Here is a tiny trained network, its code and every weight. The questions are about switching its units off for an input and a target symbol, where a switched-off unit gives its printed mean instead of its output.

import numpy as np


def w(rows, s, z=0):
    codes = np.array(rows[::2]) - 128.0
    scale = np.full(codes.shape[1], s)
    scale[-1] = z or s
    return codes * scale


def norm(h):
    return h / np.sqrt((h * h).mean(-1, keepdims=True) + 1e-5)


def f(y):
    return np.maximum(y, 0)


def softmax(a):
    e = np.exp(a - a.max(-1, keepdims=True))
    return e / e.sum(-1, keepdims=True)


def log_softmax(a):
    a = a - a.max(-1, keepdims=True)
    return a - np.log(np.exp(a).sum(-1, keepdims=True))


def net(x, mask):
    ids = ['δεζηπφ'.index(c) for c in x.split()]
    T = len(ids)
    res = E[ids] + P[:T]
    u = 0
    for l in range(3):
        r = norm(res)
        for j in range(2):
            rows = slice(3 * j, 3 * j + 3)
            q, k, v = (r @ M[l][rows].T for M in (Q, K, V))
            z = softmax(np.where(np.tri(T) > 0, q @ k.T / 3**0.5, -1e9)) @ v
            o = O[l][rows]
            res = res + np.where(mask[u + j], z, o[:, -1]) @ o[:, :-1]
        u += 2
        y = f(norm(res) @ A[l][:, :-1].T + A[l][:, -1])
        res = res + np.where(mask[u : u + 4], y, B[l][:, -1]) @ B[l][:, :-1]
        u += 4
    return log_softmax(norm(res)[-1] @ U[:, :-1].T + U[:, -1])


Q, K, V, O, A, B = {}, {}, {}, {}, {}, {}
E = w([
[211,166,90,23,148,104,188],'δ',
[150,158,139,224,111,168,173],'ε',
[140,158,83,105,253,145,48],'ζ',
[77,57,172,115,125,141,188],'η',
[225,62,147,162,130,142,126],'π',
[76,146,222,168,107,38,164],'φ',
],0.0076)
P = w([
[184,208,251,80,137,252,106],'0',
[197,156,222,105,178,206,157],'1',
[182,140,182,121,193,173,162],'2',
[156,128,163,135,188,148,167],'3',
[139,123,140,140,179,136,174],'4',
[134,116,120,141,177,121,167],'5',
[119,111,105,139,167,107,168],'6',
[120,106,83,140,143,99,167],'7',
[104,103,73,145,143,97,160],'8',
[92,108,56,140,140,88,164],'9',
[86,98,40,139,128,89,169],'10',
[83,97,32,138,119,80,167],'11',
[75,87,29,125,124,75,162],'12',
],0.0036)
Q[0] = w([
[177,204,98,135,114,119,241],'L0H1',
[190,39,186,2,110,110,143],'L0H1',
[131,96,105,63,82,249,99],'L0H1',
[199,199,173,162,122,70,46],'L0H2',
[212,110,115,186,211,201,190],'L0H2',
[151,216,60,210,47,150,159],'L0H2',
],0.0046)
K[0] = w([
[168,138,148,51,111,102,181],'L0H1',
[157,114,121,174,61,148,208],'L0H1',
[119,186,164,171,96,53,112],'L0H1',
[141,184,161,154,103,1,95],'L0H2',
[239,148,54,111,130,203,124],'L0H2',
[139,207,113,213,163,145,122],'L0H2',
],0.006)
V[0] = w([
[93,45,86,109,150,151,147],'L0H1',
[81,199,168,142,163,116,136],'L0H1',
[157,129,32,50,221,116,83],'L0H1',
[92,204,158,171,143,117,143],'L0H2',
[200,98,2,68,173,157,67],'L0H2',
[189,64,174,182,88,178,103],'L0H2',
],0.0049)
O[0] = w([
[180,125,92,154,128,179,130,158],'L0H1',
[135,116,166,149,123,119,159,186],'L0H1',
[94,3,107,51,127,124,151,95],'L0H1',
[109,125,121,83,156,188,167,144],'L0H2',
[78,219,170,188,113,34,135,6],'L0H2',
[138,82,170,65,85,106,68,224],'L0H2',
],0.0058,0.0018)
A[0] = w([
[166,152,103,93,89,142,31,25],'L0N1',
[134,120,132,148,56,15,30,1],'L0N2',
[98,136,149,212,100,70,144,172],'L0N3',
[22,143,254,96,81,119,126,176],'L0N4',
],0.0059,0.0034)
B[0] = w([
[144,124,175,187,92,45,101,135],'L0N1',
[7,60,72,15,140,169,175,144],'L0N2',
[193,108,187,178,153,162,128,205],'L0N3',
[253,141,145,217,150,153,124,252],'L0N4',
],0.0053,0.0025)
Q[1] = w([
[150,37,115,159,120,113,177],'L1H1',
[156,133,130,126,112,137,137],'L1H1',
[139,5,138,176,138,116,192],'L1H1',
[113,117,99,119,163,135,85],'L1H2',
[150,124,118,72,125,109,142],'L1H2',
[195,165,155,172,163,102,125],'L1H2',
],0.011)
K[1] = w([
[99,152,64,108,137,78,132],'L1H1',
[125,146,142,126,141,128,138],'L1H1',
[94,142,8,111,138,74,139],'L1H1',
[152,123,162,116,99,122,168],'L1H2',
[115,111,177,136,143,155,102],'L1H2',
[175,178,138,122,137,123,102],'L1H2',
],0.015)
V[1] = w([
[129,93,148,112,118,138,129],'L1H1',
[104,128,102,137,219,140,34],'L1H1',
[102,31,179,231,118,191,95],'L1H1',
[165,112,105,202,112,54,113],'L1H2',
[123,10,97,137,123,95,181],'L1H2',
[119,253,126,18,155,84,96],'L1H2',
],0.005)
O[1] = w([
[134,107,139,148,105,125,130,139],'L1H1',
[62,115,165,124,202,133,54,244],'L1H1',
[159,79,152,254,126,164,93,45],'L1H1',
[110,147,125,115,157,192,151,48],'L1H2',
[152,117,187,47,125,170,151,104],'L1H2',
[202,125,139,248,170,154,111,2],'L1H2',
],0.0059,0.0023)
A[1] = w([
[113,43,178,56,181,139,143,253],'L1N1',
[255,169,133,203,28,149,119,104],'L1N2',
[232,143,152,137,183,55,244,52],'L1N3',
[205,172,104,73,139,165,35,109],'L1N4',
],0.0067,0.0026)
B[1] = w([
[105,144,2,185,134,97,126,255],'L1N1',
[116,139,118,83,207,50,234,182],'L1N2',
[123,89,178,94,82,245,69,208],'L1N3',
[162,125,229,171,120,119,95,157],'L1N4',
],0.0069,0.0082)
Q[2] = w([
[156,184,112,74,176,101,12],'L2H1',
[194,112,100,160,175,208,61],'L2H1',
[246,69,153,236,178,123,189],'L2H1',
[121,9,178,159,113,218,223],'L2H2',
[61,254,204,200,181,101,100],'L2H2',
[175,128,143,126,120,207,31],'L2H2',
],0.0075)
K[2] = w([
[169,210,125,124,146,91,2],'L2H1',
[166,109,127,207,148,208,75],'L2H1',
[157,52,180,223,163,100,202],'L2H1',
[163,18,200,113,153,200,208],'L2H2',
[58,156,114,251,172,97,107],'L2H2',
[137,150,155,122,132,185,48],'L2H2',
],0.0079)
V[2] = w([
[151,113,183,218,30,157,130],'L2H1',
[65,53,3,200,97,99,184],'L2H1',
[110,72,119,86,127,223,161],'L2H1',
[88,162,190,148,228,91,182],'L2H2',
[179,187,65,52,231,81,89],'L2H2',
[154,152,208,212,111,71,155],'L2H2',
],0.0036)
O[2] = w([
[99,169,84,87,204,132,81,26],'L2H1',
[157,200,208,67,122,125,132,164],'L2H1',
[98,124,152,163,109,68,33,195],'L2H1',
[129,105,90,126,3,132,95,213],'L2H2',
[104,95,171,150,26,185,221,247],'L2H2',
[91,144,59,70,106,120,116,67],'L2H2',
],0.0044,0.0013)
A[2] = w([
[167,153,231,255,111,136,66,3],'L2N1',
[137,98,152,58,130,119,223,128],'L2N2',
[70,122,63,4,21,165,98,45],'L2N3',
[28,130,38,8,83,83,148,82],'L2N4',
],0.0065,0.005)
B[2] = w([
[116,222,176,120,244,151,7,170],'L2N1',
[108,144,126,152,97,161,59,248],'L2N2',
[91,58,49,158,88,129,179,217],'L2N3',
[94,183,182,85,177,123,74,255],'L2N4',
],0.011,0.0047)
U = w([
[151,188,127,129,117,122,194,50],'δ',
[141,77,57,202,89,142,133,36],'ε',
[172,164,219,165,124,147,101,186],'ζ',
[160,104,162,113,101,45,128,69],'η',
[80,159,86,145,188,115,78,88],'π',
[109,95,149,2,102,146,167,255],'φ',
],0.0081,0.0041)

Each question gives the input, a string of symbols that net reads in full, and the target symbol t.
The units are the heads (3 rows each of Q, K, V and O) and the neurons (one row each of A and B). Each row of codes is followed by its name. A weight is (code - 128) times the scale printed after its matrix; where a second scale follows, it is the last column's (O, A, B and U).
mask holds one flag per unit, layer by layer, with each layer's heads first. A switched-off unit (its flag False) gives its mean, the last column of its rows in O or B, instead of its output. The means were averaged over made-up inputs and are rounded, as every weight is.
A unit's drop is (log p(t) with every unit on - log p(t) with that unit switched off) / (log p(t) with every unit on - log p(t) with every unit switched off).
The circuit of an input: a set's keep is (log p(t) with only the set's units on - log p(t) with every unit switched off) / (log p(t) with every unit on - log p(t) with every unit switched off). Starting from the 12 units with the biggest drops (on a tie, the unit counted first), units are removed one at a time, each time the one whose removal leaves the highest keep (on an exact tie, the one counted first), for as long as the keep stays at least 0.8.
units of the circuit, in order: the units of the circuit, biggest drop first
top k neurons: the k neurons with the biggest drops, biggest first
k most important neurons of layer l: the k neurons of layer l with the biggest drops, biggest first
drop when u is switched off: that unit's drop, to one decimal
input φ φ η ζ η, target ε: 2 most important neurons of layer 1 -> L1N2, L1N1
input η η ε, target δ: top 2 neurons -> L1N2, L1N3
input ε φ δ ε η ε φ, target ε: top 3 neurons -> L0N4, L2N3, L2N4
input δ ζ η ζ ζ η δ ζ ε ζ, target φ: units of the circuit, in order -> L0H1
input ε η ζ ζ π ζ ζ η η ζ ζ δ φ, target ζ: top 3 neurons -> L1N3, L0N4, L0N3
input η ζ η δ φ φ η η ζ π, target ζ: units of the circuit, in order -> L0H2, L1N1
input ζ ε π φ ζ π φ ζ ε ζ η δ ζ, target φ: units of the circuit, in order -> L0H1, L1H2
input δ ζ φ δ η η ζ φ δ ε, target ζ: top 3 neurons -> L0N3, L2N3, L1N1
input φ ζ φ, target ε: top 2 neurons -> L0N4, L2N4
input η η ζ δ η φ δ η δ δ η η π, target φ: top 2 neurons -> L1N3, L1N1
input π π π ε ε, target δ: top 2 neurons -> L1N3, L1N2
input π ε η ζ ζ ζ δ δ η, target ε: top 3 neurons -> L0N4, L1N3, L1N1
input ε δ η ζ δ π δ φ ζ, target ε: top 3 neurons -> L2N4, L0N4, L2N1
input ε π ζ η, target ζ: top 3 neurons -> L0N4, L1N2, L2N3
input δ φ φ, target φ: units of the circuit, in order -> L0H2
input ε π η η η ζ ζ η φ ζ η δ δ, target ε: top 4 neurons -> L1N2, L0N4, L2N3, L2N4
input η π ζ δ φ, target φ: units of the circuit, in order -> L1H1, L0H2
input ζ η ε π ε η π η δ δ, target ε: top 4 neurons -> L0N4, L1N2, L2N3, L2N4
input η π η η η π, target η: top 2 neurons -> L1N2, L2N3
input δ η π φ ζ η δ φ η π δ ε, target ζ: top 2 neurons -> L0N3, L1N1
input η φ π ζ η φ ζ ζ η δ ε, target φ: units of the circuit, in order -> L1H1, L0H1
input η ζ η η ζ, target ε: top neuron -> L2N4
input η φ ζ ζ η δ η ε η φ π, target ζ: 2 most important neurons of layer 2 -> L2N3, L2N2
input ε η φ η φ π, target η: 3 most important neurons of layer 1 -> L1N2, L1N3, L1N1
input φ η φ φ ε π η η η π ζ, target ζ: 3 most important neurons of layer 1 -> L1N4, L1N2, L1N1
input ζ ζ ζ η, target ζ: 2 most important neurons of layer 2 -> L2N3, L2N1
input δ ζ δ φ δ π η δ ε π, target φ: most important neuron of layer 2 -> L2N2
input η η δ η ζ δ η δ ζ η ε φ, target ζ: drop when L0N4 is switched off -> 1.9
input δ η η ζ, target ζ: drop when L1N1 is switched off -> 0.2
